[100 = 0]
98 112 122 73 89 87 110 137 125 102 119 112 122 44 121 85 120 132 105 115 61 96 127 137 95 114 97 110 129 104 108 | [9]
99 139 151 119 50 89 87 164 87 125 122 36 94 98 66 74 113 157 107 99 88 123 139 126 99 73 97 102 122 91 68 | [17]
94 100 60 87 123 102 81 63 76 66 78 149 114 103 90 156 93 52 101 100 88 80 65 73 109 114 112 104 105 120 99 | [17]
100 101 80 112 107 102 80 79 91 93 68 115 94 112 76 130 91 69 96 87 110 95 64 89 115 112 108 98 93 124 104 | [17]
115 75 62 92 107 90 113 89 153 104 80 134 106 69 111 94 97 69 88 79 87 100 90 135 111 121 108 110 116 115 157 | [9]
105 112 140 91 79 78 117 149 128 115 126 92 110 60 109 82 114 152 100 99 67 110 131 151 93 105 101 101 143 102 123 | [9]
108 74 45 68 132 92 97 67 147 87 40 176 118 69 111 128 103 33 89 84 80 83 46 124 120 162 111 112 112 148 160 | [9]
109 100 126 127 66 97 119 119 82 123 158 36 79 131 89 62 81 148 101 90 113 128 150 98 83 36 99 93 104 62 83 | [17]
118 61 34 99 123 96 105 34 133 90 69 146 96 106 95 123 70 29 84 60 104 96 58 104 115 118 120 106 101 123 160 | [17]
98 92 58 92 115 105 81 80 92 79 65 135 107 106 89 134 95 49 98 91 97 89 61 81 113 121 108 107 94 120 104 | [20]
97 88 61 95 120 117 83 76 108 94 49 127 102 119 108 107 105 42 97 100 117 87 60 82 118 128 93 107 61 112 101 | [20]
91 126 129 78 88 86 97 144 91 90 126 103 126 49 106 107 122 139 111 125 56 93 134 127 95 101 101 107 137 106 82 | [9]
95 88 48 79 132 101 88 64 96 71 65 158 117 91 100 147 98 50 98 101 91 79 62 82 111 135 110 104 105 127 116 | [20]
99 89 50 87 119 89 87 59 82 62 82 158 116 88 73 171 80 55 98 84 77 84 76 85 109 111 127 107 135 131 119 | [20]
98 132 160 99 71 80 100 167 115 118 119 71 110 56 90 82 123 155 106 109 65 108 126 149 97 101 97 103 141 104 96 | [9]
100 106 102 100 95 96 100 112 110 100 110 110 109 81 107 102 110 106 100 106 84 98 100 112 105 112 101 102 106 108 102 | [9]
118 91 122 136 71 86 132 96 86 114 167 58 82 115 86 89 71 150 97 78 116 125 154 94 84 37 108 85 116 74 107 | [17]
